Below is a small trained network, with its code and all its weights. Each question gives an input and a class and asks what happens when units are switched off, that is, made to give their printed mean instead of their output.

import numpy as np


def w(rows, s, z=0):
    codes = np.array(rows[::2]) - 128.0
    scale = np.full(codes.shape[1], s)
    scale[-1] = z or s
    return codes * scale


def norm(h):
    return h / np.sqrt((h * h).mean(-1, keepdims=True) + 1e-5)


def f(y):
    return y / 2 * (1 + np.tanh(0.7978845608 * (y + 0.044715 * y**3)))


def log_softmax(a):
    a = a - a.max(-1, keepdims=True)
    return a - np.log(np.exp(a).sum(-1, keepdims=True))


def net(x, mask):
    res = np.array(x, float).reshape(1, 8) / 4 @ E
    u = 0
    for l in range(2):
        y = f(norm(res) @ A[l][:, :-1].T + A[l][:, -1])
        res = res + np.where(mask[u : u + 16], y, B[l][:, -1]) @ B[l][:, :-1]
        u += 16
    return log_softmax(norm(res)[-1] @ U[:, :-1].T + U[:, -1])


A, B = {}, {}
E = w([
[160,153,109,89,145,144,146,159,167,126],'x0',
[154,88,136,109,120,144,123,91,134,76],'x1',
[146,122,139,138,134,80,131,154,117,92],'x2',
[128,160,7,125,84,85,133,80,124,123],'x3',
[167,100,114,141,99,162,145,155,95,135],'x4',
[151,169,163,109,94,128,134,109,107,132],'x5',
[128,128,130,127,127,127,124,129,129,127],'x6',
[86,109,132,99,91,123,192,141,131,121],'x7',
],0.012)
A[0] = w([
[84,135,107,106,128,244,116,64,162,207,76],'0.n0',
[106,181,180,30,38,117,167,117,74,126,119],'0.n1',
[158,51,144,56,102,146,100,39,164,67,52],'0.n2',
[110,170,152,48,178,89,119,91,245,135,63],'0.n3',
[56,140,163,122,175,51,126,35,144,128,76],'0.n4',
[25,27,47,76,161,145,133,198,128,116,107],'0.n5',
[74,82,134,186,125,116,126,72,32,149,4],'0.n6',
[205,138,85,73,142,150,163,178,196,163,8],'0.n7',
[82,163,111,105,118,99,118,185,118,243,41],'0.n8',
[82,121,121,109,114,231,123,54,158,164,65],'0.n9',
[127,56,65,195,230,132,86,132,153,146,132],'0.n10',
[176,113,146,141,140,3,138,185,116,48,14],'0.n11',
[99,169,140,161,100,86,106,187,122,202,76],'0.n12',
[199,197,173,92,114,120,101,78,67,158,123],'0.n13',
[180,154,69,165,144,103,113,81,129,132,128],'0.n14',
[193,69,91,114,110,164,153,154,32,182,32],'0.n15',
],0.0079,0.0035)
B[0] = w([
[186,140,163,109,120,6,117,201,110,115,205],'0.n0',
[142,104,132,165,114,95,146,102,232,145,254],'0.n1',
[133,188,127,201,198,143,218,104,46,108,217],'0.n2',
[44,123,86,166,129,168,76,190,118,92,229],'0.n3',
[57,117,79,192,117,154,68,207,114,120,228],'0.n4',
[159,154,166,162,84,101,156,85,214,139,244],'0.n5',
[78,132,162,72,32,165,104,85,92,147,183],'0.n6',
[87,175,122,73,113,181,113,136,148,75,171],'0.n7',
[148,131,129,176,169,128,192,80,57,41,193],'0.n8',
[150,143,145,131,137,48,153,190,63,120,184],'0.n9',
[187,207,183,164,103,121,116,78,152,129,240],'0.n10',
[163,189,144,114,114,37,149,196,69,164,211],'0.n11',
[179,115,127,151,172,155,169,84,77,73,184],'0.n12',
[168,177,160,178,125,114,106,88,195,128,229],'0.n13',
[104,96,123,115,174,164,127,132,149,216,230],'0.n14',
[91,112,84,203,105,154,73,204,134,93,189],'0.n15',
],0.014,0.0038)
A[1] = w([
[127,182,162,141,113,172,151,126,132,142,129],'1.n0',
[129,160,121,133,146,151,83,87,89,140,137],'1.n1',
[185,102,101,153,70,173,124,171,115,123,67],'1.n2',
[144,78,179,105,160,125,109,148,129,138,141],'1.n3',
[135,163,60,124,112,96,117,88,119,120,160],'1.n4',
[151,112,142,140,121,95,112,100,179,126,74],'1.n5',
[132,179,135,73,114,141,135,144,117,98,44],'1.n6',
[123,86,44,82,130,102,136,93,127,165,87],'1.n7',
[105,121,174,120,182,158,131,141,121,149,81],'1.n8',
[150,129,155,92,185,151,88,124,107,168,125],'1.n9',
[121,160,123,59,126,162,126,133,143,98,36],'1.n10',
[163,118,118,83,135,7,112,171,81,119,59],'1.n11',
[163,150,109,113,166,124,133,162,147,128,99],'1.n12',
[139,130,109,132,177,147,174,86,82,75,5],'1.n13',
[107,104,161,135,87,97,98,95,71,160,88],'1.n14',
[67,102,138,116,115,116,206,125,143,131,79],'1.n15',
],0.016,0.0027)
B[1] = w([
[85,111,79,130,174,64,147,114,136,166,239],'1.n0',
[177,74,75,75,47,92,139,164,116,98,220],'1.n1',
[54,179,137,153,163,65,40,153,77,112,192],'1.n2',
[80,132,139,92,155,136,144,98,129,219,168],'1.n3',
[103,103,250,126,188,127,132,142,100,157,251],'1.n4',
[138,143,74,119,175,143,112,85,188,138,200],'1.n5',
[115,150,136,161,140,201,159,132,151,106,147],'1.n6',
[107,53,195,71,180,143,125,142,154,190,160],'1.n7',
[95,99,131,106,168,104,145,103,97,177,159],'1.n8',
[175,54,133,78,37,123,109,167,130,109,175],'1.n9',
[100,102,63,133,102,189,173,99,134,97,136],'1.n10',
[146,211,111,109,86,199,135,163,127,237,255],'1.n11',
[101,104,116,135,49,170,188,52,110,78,196],'1.n12',
[145,76,75,135,178,89,202,144,71,124,188],'1.n13',
[102,176,86,108,161,228,228,129,203,50,215],'1.n14',
[254,103,69,85,90,134,17,138,83,112,218],'1.n15',
],0.015,0.0058)
U = w([
[84,40,224,58,188,140,124,132,109,234,130],'0',
[163,229,152,126,96,157,165,188,103,184,127],'1',
[176,102,116,172,184,80,193,124,35,91,106],'2',
[28,143,132,176,126,119,6,189,103,86,111],'3',
[87,123,96,84,100,238,182,104,186,53,102],'4',
[251,81,94,86,58,96,48,138,151,124,111],'5',
[162,159,164,179,155,73,108,46,232,144,82],'6',
[137,133,104,124,139,133,129,151,145,152,255],'7',
],0.011,0.0083)

Each question gives the input, the list of numbers given to net, and the class t.
The units are the neurons (one row each of A and B). Each row of codes is followed by its name. A weight is (code - 128) times the scale printed after its matrix; where a second scale follows, it is the last column's (A, B and U).
mask holds one flag per neuron, layer by layer. A switched-off neuron (its flag False) gives its mean, the last column of its row in B, instead of its output. The means were averaged over made-up inputs and are rounded, as every weight is.
A unit's drop is (log p(t) with every unit on - log p(t) with that unit switched off) / (log p(t) with every unit on - log p(t) with every unit switched off).
The circuit of an input: a set's keep is (log p(t) with only the set's units on - log p(t) with every unit switched off) / (log p(t) with every unit on - log p(t) with every unit switched off). Starting from the 12 units with the biggest drops (on a tie, the unit counted first), units are removed one at a time, each time the one whose removal leaves the highest keep (on an exact tie, the one counted first), for as long as the keep stays at least 0.8.
circuit, biggest first: the units of the circuit, biggest drop first
k most important neurons: the k neurons with the biggest drops, biggest first
top k neurons in layer l: the k neurons of layer l with the biggest drops, biggest first
input [-6,0,-3,-7,3,5,-1,-8], class 5: circuit, biggest first => [1.n9]
input [7,-7,0,-4,7,1,3,-2], class 2: circuit, biggest first => [0.n8; 1.n11]
input [5,3,1,0,-5,6,-7,-8], class 5: top 3 neurons in layer 0 => [0.n1; 0.n5; 0.n14]
input [0,5,8,3,-7,-7,-6,-4], class 1: circuit, biggest first => [0.n11; 1.n11]
input [-2,-8,-2,4,-8,7,-2,-5], class 2: circuit, biggest first => [0.n8; 0.n12]
input [-7,-6,-5,5,1,-1,-7,-8], class 5: 2 most important neurons => [1.n1; 0.n14]
input [7,-7,5,-6,-1,2,-6,8], class 5: 3 most important neurons => [1.n15; 0.n1; 0.n2]
input [-7,5,1,-5,0,8,-7,3], class 6: 2 most important neurons => [0.n1; 0.n13]
input [-7,-1,5,-7,-7,0,-6,-8], class 5: top 2 neurons in layer 1 => [1.n9; 1.n1]
input [2,-6,-5,-4,5,2,6,-5], class 2: circuit, biggest first => [0.n8; 0.n12; 1.n13]
input [-4,0,-8,2,-2,-1,-7,-5], class 1: 2 most important neurons => [0.n0; 0.n9]
input [1,6,7,-3,8,-1,-6,0], class 3: 4 most important neurons => [1.n2; 0.n15; 0.n0; 0.n9]
input [8,-3,-1,7,-7,5,1,-1], class 4: circuit, biggest first => [0.n7; 1.n10; 0.n11]
input [0,8,6,4,-5,1,1,7], class 2: circuit, biggest first => [0.n2]
input [-4,-6,7,-3,-5,-1,-2,-7], class 1: circuit, biggest first => [0.n11; 1.n11]
input [-8,-1,-2,2,3,8,2,8], class 4: 4 most important neurons => [1.n14; 0.n6; 0.n5; 1.n1]
input [-3,5,7,-3,5,-4,5,6], class 1: 3 most important neurons => [0.n11; 1.n11; 0.n1]
input [-3,-5,1,-1,-7,-7,3,6], class 3: top 3 neurons in layer 0 => [0.n4; 0.n1; 0.n3]
input [7,2,3,-1,-1,-5,-1,1], class 4: 2 most important neurons => [0.n7; 1.n10]
input [8,3,-7,2,3,5,5,-7], class 4: circuit, biggest first => [0.n7; 1.n10]
input [4,-4,-1,-3,-5,-2,8,8], class 5: circuit, biggest first => [1.n15]
